Below is a small trained network, with its code and all its weights. Each question gives an input and a target symbol and asks what happens when units are switched off, that is, made to give their printed mean instead of their output.

import numpy as np


def w(rows, s, z=0):
    codes = np.array(rows[::2]) - 128.0
    scale = np.full(codes.shape[1], s)
    scale[-1] = z or s
    return codes * scale


def norm(h):
    return h / np.sqrt((h * h).mean(-1, keepdims=True) + 1e-5)


def f(y):
    return np.maximum(y, 0)


def softmax(a):
    e = np.exp(a - a.max(-1, keepdims=True))
    return e / e.sum(-1, keepdims=True)


def log_softmax(a):
    a = a - a.max(-1, keepdims=True)
    return a - np.log(np.exp(a).sum(-1, keepdims=True))


def net(x, mask):
    ids = ['βδεζηθλμξστφψω'.index(c) for c in x.split()]
    T = len(ids)
    res = E[ids] + P[:T]
    u = 0
    for l in range(2):
        q, k, v = (norm(res) @ M[l].T for M in (Q, K, V))
        z = softmax(np.where(np.tri(T) > 0, q @ k.T / 3**0.5, -1e9)) @ v
        res = res + np.where(mask[u], z, O[l][:, -1]) @ O[l][:, :-1]
        u += 1
        y = f(norm(res) @ A[l][:, :-1].T + A[l][:, -1])
        res = res + np.where(mask[u : u + 4], y, B[l][:, -1]) @ B[l][:, :-1]
        u += 4
    return log_softmax(norm(res)[-1] @ U[:, :-1].T + U[:, -1])


Q, K, V, O, A, B = {}, {}, {}, {}, {}, {}
E = w([
[72,95,34,116,79,74,134,103],'β',
[189,185,155,171,181,106,95,141],'δ',
[124,139,109,112,117,88,135,190],'ε',
[172,115,125,200,182,93,132,169],'ζ',
[179,129,121,120,148,124,96,152],'η',
[139,174,71,63,102,133,115,181],'θ',
[198,151,124,167,149,42,1,118],'λ',
[90,73,146,166,115,104,164,203],'μ',
[176,144,190,143,141,112,70,130],'ξ',
[189,186,124,115,158,133,117,103],'σ',
[149,75,113,133,129,125,122,59],'τ',
[132,116,137,144,114,136,132,233],'φ',
[154,139,146,218,91,188,96,111],'ψ',
[145,163,80,145,143,125,152,168],'ω',
],0.018)
P = w([
[91,82,179,56,91,149,120,123],'0',
[216,98,152,181,163,66,192,108],'1',
[76,84,100,128,208,161,50,192],'2',
[96,223,135,160,119,136,123,144],'3',
[213,129,125,156,93,86,164,157],'4',
[74,84,101,140,194,160,50,160],'5',
[112,224,121,163,120,144,113,119],'6',
[199,134,96,151,51,105,139,179],'7',
[94,92,92,139,192,171,46,122],'8',
[117,240,122,164,119,150,102,110],'9',
[193,140,88,131,2,97,95,180],'10',
],0.022)
Q[0] = w([
[127,113,131,144,208,250,122,189],'L0H0',
[138,65,80,96,195,132,58,177],'L0H0',
[192,45,161,43,167,129,158,169],'L0H0',
],0.016)
K[0] = w([
[158,104,51,240,17,145,46,84],'L0H0',
[141,99,7,208,77,112,17,40],'L0H0',
[161,175,10,200,158,121,177,164],'L0H0',
],0.013)
V[0] = w([
[134,148,171,161,160,54,79,199],'L0H0',
[169,137,127,173,77,133,61,108],'L0H0',
[115,141,101,101,135,7,69,104],'L0H0',
],0.019)
O[0] = w([
[160,96,1,148,110,177,103,118,253],'L0H0',
[155,114,119,87,109,104,38,145,184],'L0H0',
[80,76,81,232,77,38,117,100,65],'L0H0',
],0.012,0.0045)
A[0] = w([
[167,135,109,140,108,115,102,109,254],'L0N0',
[120,176,124,160,176,126,90,174,104],'L0N1',
[244,149,149,114,31,103,175,142,67],'L0N2',
[254,103,91,114,97,28,193,133,196],'L0N3',
],0.028,0.006)
B[0] = w([
[98,129,130,121,150,113,159,187,217],'L0N0',
[69,101,137,89,105,149,133,145,192],'L0N1',
[127,95,62,255,74,88,163,153,219],'L0N2',
[204,165,203,229,140,95,176,104,252],'L0N3',
],0.022,0.021)
Q[1] = w([
[50,251,134,101,139,110,159,154],'L1H0',
[106,184,65,154,66,57,209,142],'L1H0',
[190,177,161,104,27,188,184,142],'L1H0',
],0.028)
K[1] = w([
[156,21,205,51,123,123,236,198],'L1H0',
[162,76,133,142,109,19,251,141],'L1H0',
[150,165,192,168,66,225,223,124],'L1H0',
],0.023)
V[1] = w([
[139,3,135,118,182,146,144,70],'L1H0',
[60,170,90,104,156,127,191,124],'L1H0',
[147,134,137,163,253,125,119,166],'L1H0',
],0.037)
O[1] = w([
[82,80,33,55,79,213,205,76,75],'L1H0',
[148,153,129,161,253,127,127,80,66],'L1H0',
[191,88,122,181,129,149,199,91,254],'L1H0',
],0.02,0.0094)
A[1] = w([
[37,157,77,103,188,82,74,7,3],'L1N0',
[101,130,121,44,201,185,5,110,91],'L1N1',
[16,73,171,154,215,31,65,102,177],'L1N2',
[33,166,193,74,112,46,111,66,95],'L1N3',
],0.028,0.005)
B[1] = w([
[90,145,202,119,102,5,149,182,194],'L1N0',
[230,144,43,149,138,195,139,167,249],'L1N1',
[107,2,114,85,85,202,122,149,211],'L1N2',
[140,198,115,182,176,86,125,7,184],'L1N3',
],0.026,0.017)
U = w([
[24,49,203,70,58,157,151,216,133],'β',
[64,97,50,137,201,61,78,86,144],'δ',
[121,84,127,140,244,103,2,160,114],'ε',
[224,111,168,182,173,103,190,86,119],'ζ',
[94,202,87,113,203,135,147,33,191],'η',
[136,184,223,42,99,140,62,172,253],'θ',
[118,86,49,231,16,90,65,191,14],'λ',
[54,188,61,95,33,175,116,107,151],'μ',
[120,87,144,150,128,212,47,11,149],'ξ',
[108,79,253,67,230,176,170,151,137],'σ',
[164,56,121,4,33,185,209,73,170],'τ',
[108,201,155,32,164,132,244,202,122],'φ',
[244,189,93,80,140,244,90,166,119],'ψ',
[111,133,58,83,206,40,98,218,87],'ω',
],0.0079,0.0054)

Each question gives the input, a string of symbols that net reads in full, and the target symbol t.
The units are the heads (3 rows each of Q, K, V and O) and the neurons (one row each of A and B). Each row of codes is followed by its name. A weight is (code - 128) times the scale printed after its matrix; where a second scale follows, it is the last column's (O, A, B and U).
mask holds one flag per unit, layer by layer, with each layer's heads first. A switched-off unit (its flag False) gives its mean, the last column of its rows in O or B, instead of its output. The means were averaged over made-up inputs and are rounded, as every weight is.
A unit's drop is (log p(t) with every unit on - log p(t) with that unit switched off) / (log p(t) with every unit on - log p(t) with every unit switched off).
The circuit of an input: a set's keep is (log p(t) with only the set's units on - log p(t) with every unit switched off) / (log p(t) with every unit on - log p(t) with every unit switched off). Starting from all 10 units, units are removed one at a time, each time the one whose removal leaves the highest keep (on an exact tie, the one counted first), for as long as the keep stays at least 0.8.
units of the circuit, in order: the units of the circuit, biggest drop first
most important unit: the unit with the biggest drop
top k neurons: the k neurons with the biggest drops, biggest first
top k neurons in layer l: the k neurons of layer l with the biggest drops, biggest first
input τ η δ θ μ μ θ μ ψ, target ψ: units of the circuit, in order : (L0N2; L0N3; L0H0)
input δ δ θ ζ μ μ τ δ δ, target τ: top 4 neurons : (L1N2; L0N3; L0N1; L0N2)
input μ θ ω ω σ β, target β: most important unit : L0N3
input ψ ψ τ ψ ξ ε, target ψ: top 2 neurons in layer 1 : (L1N1; L1N2)
input ψ ζ η, target ψ: top 2 neurons : (L0N3; L0N1)
input ε φ φ σ τ ψ δ, target ω: top 2 neurons : (L0N3; L0N2)
input τ φ ω τ, target η: units of the circuit, in order : (L1N3; L0H0; L0N3; L1H0)
input μ β ε ψ ψ θ ψ τ η, target τ: top 2 neurons : (L0N3; L1N2)
input ω δ τ μ ω μ ψ η ψ, target ψ: units of the circuit, in order : (L0H0; L0N2; L0N3)
input θ λ ψ ω ψ ψ ψ μ δ λ, target ε: top 3 neurons in layer 0 : (L0N3; L0N2; L0N0)
input ξ φ μ ω μ ζ ψ λ θ ψ, target β: top 4 neurons : (L0N3; L0N1; L0N2; L1N1)
input μ ψ ψ τ ζ δ μ τ β, target β: units of the circuit, in order : (L0N3; L1N2; L1N0; L1H0)
input ζ β ψ τ λ τ μ, target τ: top 2 neurons : (L0N3; L0N2)
input λ β ε δ λ ψ ψ ξ τ ζ, target λ: units of the circuit, in order : (L0H0)
input β μ μ λ, target δ: top 4 neurons : (L1N3; L0N3; L1N0; L0N0)
input μ ζ η ψ ψ ω λ, target φ: top 4 neurons : (L0N2; L1N0; L0N3; L0N0)
input ψ δ δ ζ ζ ε μ ψ ζ θ, target θ: units of the circuit, in order : (L0H0; L0N3; L1H0)
input τ τ ω τ ψ δ ψ δ δ, target ψ: top 4 neurons : (L0N2; L0N3; L0N1; L1N1)
input λ τ μ ε δ ω τ τ τ, target τ: units of the circuit, in order : (L0N3; L0N2; L1H0)
input ψ ψ η, target ψ: top 4 neurons : (L0N3; L0N2; L0N1; L1N1)
input μ σ ψ ψ θ ε ε ζ φ φ, target φ: top 3 neurons : (L0N3; L0N2; L1N0)
input δ δ λ μ η μ δ τ ε, target τ: units of the circuit, in order : (L1N2; L0N3; L0N2)
input η σ μ ψ μ θ θ, target μ: top 2 neurons : (L0N3; L0N0)
input θ λ ε η ξ ψ ψ σ θ ψ, target ε: most important unit : L1H0
input η μ δ ψ, target μ: top 2 neurons : (L0N3; L0N0)
input β η δ θ σ ω μ δ θ τ, target δ: top 3 neurons : (L1N3; L0N3; L1N0)
input ψ θ ω ξ, target θ: most important unit : L0H0
input ε ψ ω θ μ ψ ζ, target ω: top 3 neurons in layer 0 : (L0N3; L0N2; L0N0)
